Below is a small trained network, with its code and all its weights. Each question gives an input and a class and asks what happens when units are switched off, that is, made to give their printed mean instead of their output.

import numpy as np


def w(rows, s, z=0):
    codes = np.array(rows[::2]) - 128.0
    scale = np.full(codes.shape[1], s)
    scale[-1] = z or s
    return codes * scale


def norm(h):
    return h / np.sqrt((h * h).mean(-1, keepdims=True) + 1e-5)


def f(y):
    return y / 2 * (1 + np.tanh(0.7978845608 * (y + 0.044715 * y**3)))


def log_softmax(a):
    a = a - a.max(-1, keepdims=True)
    return a - np.log(np.exp(a).sum(-1, keepdims=True))


def net(x, mask):
    res = np.array(x, float).reshape(1, 4) / 4 @ E
    u = 0
    for l in range(2):
        y = f(norm(res) @ A[l][:, :-1].T + A[l][:, -1])
        res = res + np.where(mask[u : u + 12], y, B[l][:, -1]) @ B[l][:, :-1]
        u += 12
    return log_softmax(norm(res)[-1] @ U[:, :-1].T + U[:, -1])


A, B = {}, {}
E = w([
[78,120,148,79,173,115,253,80,60,208],'x0',
[63,131,121,213,219,48,148,78,113,201],'x1',
[131,181,134,134,102,89,114,84,232,113],'x2',
[131,125,136,128,134,128,132,134,133,128],'x3',
],0.0063)
A[0] = w([
[116,186,143,62,111,111,154,67,136,103,23],'L0N0',
[97,188,113,51,123,84,221,81,174,110,41],'L0N1',
[177,78,66,118,169,168,53,210,132,127,87],'L0N2',
[87,64,133,86,111,108,150,140,74,152,157],'L0N3',
[148,73,118,134,104,146,97,127,184,135,64],'L0N4',
[92,132,134,149,166,138,192,71,120,127,3],'L0N5',
[90,186,82,144,135,116,91,137,146,64,31],'L0N6',
[118,156,108,171,164,47,152,93,164,117,30],'L0N7',
[109,131,108,151,141,123,155,130,149,139,19],'L0N8',
[88,189,156,102,126,170,188,113,158,215,77],'L0N9',
[171,156,144,143,82,184,157,140,155,75,62],'L0N10',
[105,71,123,254,169,96,119,125,73,111,48],'L0N11',
],0.0079,0.0031)
B[0] = w([
[159,176,179,101,115,199,119,120,113,88,167],'L0N0',
[167,155,147,88,233,199,128,115,120,90,231],'L0N1',
[142,173,116,156,143,128,84,124,59,185,254],'L0N2',
[124,113,117,135,20,84,133,141,167,143,225],'L0N3',
[53,182,209,125,138,111,135,178,158,180,173],'L0N4',
[68,139,103,142,96,121,97,120,177,147,193],'L0N5',
[91,112,109,96,115,81,147,148,154,92,179],'L0N6',
[166,66,77,113,117,73,111,85,99,201,221],'L0N7',
[103,143,166,108,200,149,87,113,117,174,120],'L0N8',
[113,162,183,124,102,171,141,119,125,142,222],'L0N9',
[72,159,171,98,142,144,113,60,113,166,224],'L0N10',
[2,198,144,124,201,189,103,163,132,30,237],'L0N11',
],0.0069,0.0045)
A[1] = w([
[36,170,119,205,66,77,144,129,97,178,16],'L1N0',
[106,94,108,240,177,144,36,161,166,91,184],'L1N1',
[169,97,169,128,39,144,127,179,157,26,3],'L1N2',
[51,155,223,103,79,202,153,147,109,156,147],'L1N3',
[23,77,65,109,172,103,160,159,231,112,238],'L1N4',
[81,22,39,199,180,31,102,143,165,146,55],'L1N5',
[64,170,172,90,110,124,79,229,170,30,151],'L1N6',
[187,62,98,50,27,106,204,120,109,145,64],'L1N7',
[242,153,148,116,102,132,35,140,65,135,193],'L1N8',
[235,106,60,116,172,69,22,143,128,164,247],'L1N9',
[165,165,126,112,178,62,79,2,152,184,113],'L1N10',
[105,139,153,90,237,108,179,130,127,196,80],'L1N11',
],0.0066,0.0023)
B[1] = w([
[193,90,219,156,123,235,151,173,140,163,185],'L1N0',
[164,122,102,38,147,64,187,110,103,41,217],'L1N1',
[118,76,125,183,150,72,171,144,107,139,152],'L1N2',
[191,78,118,201,161,81,141,206,126,92,254],'L1N3',
[178,151,190,146,85,186,130,145,88,158,210],'L1N4',
[227,104,114,134,119,128,192,196,155,81,191],'L1N5',
[82,139,17,94,134,91,64,24,122,203,243],'L1N6',
[147,107,33,127,157,29,45,103,222,47,171],'L1N7',
[85,118,195,151,135,153,218,99,151,157,216],'L1N8',
[157,52,224,217,129,254,234,247,101,115,187],'L1N9',
[119,79,51,115,48,17,77,135,171,132,208],'L1N10',
[69,166,100,98,77,151,34,70,125,121,183],'L1N11',
],0.0067,0.0063)
U = w([
[58,92,228,250,92,232,214,207,51,207,162],'0',
[215,30,39,175,71,24,216,204,214,48,192],'1',
[47,177,43,109,49,56,52,27,238,212,253],'2',
[194,209,185,29,172,220,191,43,204,83,37],'3',
[20,230,2,134,227,110,100,180,37,31,29],'4',
],0.0098,0.0028)

Each question gives the input, the list of numbers given to net, and the class t.
The units are the neurons (one row each of A and B). Each row of codes is followed by its name. A weight is (code - 128) times the scale printed after its matrix; where a second scale follows, it is the last column's (A, B and U).
mask holds one flag per neuron, layer by layer. A switched-off neuron (its flag False) gives its mean, the last column of its row in B, instead of its output. The means were averaged over made-up inputs and are rounded, as every weight is.
A unit's drop is (log p(t) with every unit on - log p(t) with that unit switched off) / (log p(t) with every unit on - log p(t) with every unit switched off).
The circuit of an input: a set's keep is (log p(t) with only the set's units on - log p(t) with every unit switched off) / (log p(t) with every unit on - log p(t) with every unit switched off). Starting from the 12 units with the biggest drops (on a tie, the unit counted first), units are removed one at a time, each time the one whose removal leaves the highest keep (on an exact tie, the one counted first), for as long as the keep stays at least 0.8.
circuit, biggest first: the units of the circuit, biggest drop first
k most important neurons: the k neurons with the biggest drops, biggest first
top k neurons in layer l: the k neurons of layer l with the biggest drops, biggest first
drop of u: that unit's drop, to one decimal
input [0,-8,-5,4], class 0: circuit, biggest first	L1N1
input [0,-4,6,4], class 2: 2 most important neurons	L1N6, L1N9
input [2,-1,-8,2], class 1: circuit, biggest first	L0N3, L1N7
input [1,-3,-2,-4], class 1: 2 most important neurons	L1N7, L1N6
input [-2,-1,0,-2], class 0: 4 most important neurons	L0N2, L0N11, L1N0, L0N1
input [-4,-8,0,-7], class 0: top 4 neurons in layer 1	L1N8, L1N10, L1N7, L1N11
input [-2,-7,0,-1], class 0: 2 most important neurons	L0N2, L0N11
input [1,-7,-7,-7], class 1: 3 most important neurons	L1N7, L0N3, L0N1
input [-1,1,6,-8], class 1: 2 most important neurons	L0N7, L0N11
input [-8,-4,-3,-7], class 0: 2 most important neurons	L0N11, L0N2
input [-6,0,2,7], class 2: top 3 neurons in layer 0	L0N4, L0N7, L0N10
input [4,2,1,-4], class 2: 3 most important neurons	L0N1, L1N9, L1N11
input [-4,1,-7,-4], class 4: 3 most important neurons	L0N11, L0N7, L1N1
input [-1,1,6,-6], class 1: 4 most important neurons	L0N7, L0N11, L1N10, L1N9
input [-4,0,-4,0], class 0: circuit, biggest first	L1N8
input [2,-1,6,3], class 3: 2 most important neurons	L0N1, L0N0
input [0,4,-7,-1], class 4: 4 most important neurons	L0N11, L1N6, L1N9, L1N1
input [-7,2,0,-5], class 4: top 4 neurons in layer 0	L0N7, L0N4, L0N3, L0N2
input [-7,-6,-2,0], class 0: top 2 neurons in layer 0	L0N11, L0N2
input [3,0,7,-4], class 3: top neuron in layer 0	L0N1
input [-2,1,-1,6], class 4: drop of L0N11	1.3
input [-4,4,0,-3], class 4: drop of L0N11	4.0
input [0,3,-5,-4], class 4: drop of L0N11	4.3
